Below is a small trained network, with its code and all its weights. Each question gives an input and a class and asks what happens when units are switched off, that is, made to give their printed mean instead of their output.

import numpy as np


def w(rows, s, z=0):
    codes = np.array(rows[::2]) - 128.0
    scale = np.full(codes.shape[1], s)
    scale[-1] = z or s
    return codes * scale


def f(y):
    return np.maximum(y, 0)


def log_softmax(a):
    a = a - a.max(-1, keepdims=True)
    return a - np.log(np.exp(a).sum(-1, keepdims=True))


def net(x, mask):
    res = np.array(x, float).reshape(1, 5) / 4 @ E
    y = f(res @ A[0][:, :-1].T + A[0][:, -1])
    res = res + np.where(mask, y, B[0][:, -1]) @ B[0][:, :-1]
    return log_softmax(res[-1] @ U[:, :-1].T + U[:, -1])


A, B = {}, {}
E = w([
[129,129,126],'x0',
[117,35,226],'x1',
[255,153,178],'x2',
[127,125,127],'x3',
[129,125,127],'x4',
],0.011)
A[0] = w([
[137,171,99,15],'N0',
[173,203,60,65],'N1',
[34,103,103,33],'N2',
[232,161,198,87],'N3',
[60,159,153,250],'N4',
[182,114,126,2],'N5',
[88,114,72,67],'N6',
[127,8,188,64],'N7',
[140,77,194,55],'N8',
[96,140,35,110],'N9',
],0.013,0.0068)
B[0] = w([
[55,127,116,155],'N0',
[29,157,175,237],'N1',
[182,75,29,210],'N2',
[180,78,1,254],'N3',
[242,89,125,239],'N4',
[94,106,70,144],'N5',
[194,82,65,182],'N6',
[37,230,106,249],'N7',
[58,191,137,198],'N8',
[81,175,197,229],'N9',
],0.009,0.0092)
U = w([
[201,69,1,67],'0',
[78,186,115,68],'1',
[198,103,130,246],'2',
],0.0094,0.013)

Each question gives the input, the list of numbers given to net, and the class t.
The units are the neurons (one row each of A and B). Each row of codes is followed by its name. A weight is (code - 128) times the scale printed after its matrix; where a second scale follows, it is the last column's (A, B and U).
mask holds one flag per neuron, in row order. A switched-off neuron (its flag False) gives its mean, the last column of its row in B, instead of its output. The means were averaged over made-up inputs and are rounded, as every weight is.
A unit's drop is (log p(t) with every unit on - log p(t) with that unit switched off) / (log p(t) with every unit on - log p(t) with every unit switched off).
The circuit of an input: a set's keep is (log p(t) with only the set's units on - log p(t) with every unit switched off) / (log p(t) with every unit on - log p(t) with every unit switched off). Starting from all 10 units, units are removed one at a time, each time the one whose removal leaves the highest keep (on an exact tie, the one counted first), for as long as the keep stays at least 0.8.
circuit, biggest first: the units of the circuit, biggest drop first
most important unit: the unit with the biggest drop
top k neurons: the k neurons with the biggest drops, biggest first
drop when u is switched off: that unit's drop, to one decimal
input [5,-8,-2,-4,5], class 1: top 2 neurons -> [N1, N9]
input [4,6,3,3,1], class 1: top 2 neurons -> [N7, N8]
input [-7,7,-8,0,0], class 0: most important unit -> N2
input [-8,-7,5,-2,2], class 1: top 3 neurons -> [N1, N4, N2]
input [5,-3,-8,-6,4], class 0: top 2 neurons -> [N2, N6]
input [-4,8,-5,3,-6], class 1: top 3 neurons -> [N7, N8, N3]
input [4,-6,5,4,5], class 1: top 4 neurons -> [N1, N4, N2, N6]
input [-7,5,1,-5,-7], class 1: top 2 neurons -> [N7, N8]
input [0,6,6,1,-3], class 0: top 3 neurons -> [N3, N1, N9]
input [-6,8,8,5,-5], class 0: top 3 neurons -> [N3, N1, N9]
input [-1,8,-5,-1,8], class 1: top 3 neurons -> [N7, N8, N3]
input [-7,-7,5,4,6], class 1: top 3 neurons -> [N1, N4, N2]
input [-3,5,-7,-1,0], class 0: drop when N2 is switched off -> 0.8
input [-8,-4,-6,-7,6], class 2: drop when N8 is switched off -> -0.1
input [3,0,-6,6,-8], class 0: circuit, biggest first -> [N2]
input [-5,1,-6,-6,-8], class 0: drop when N8 is switched off -> 0.0
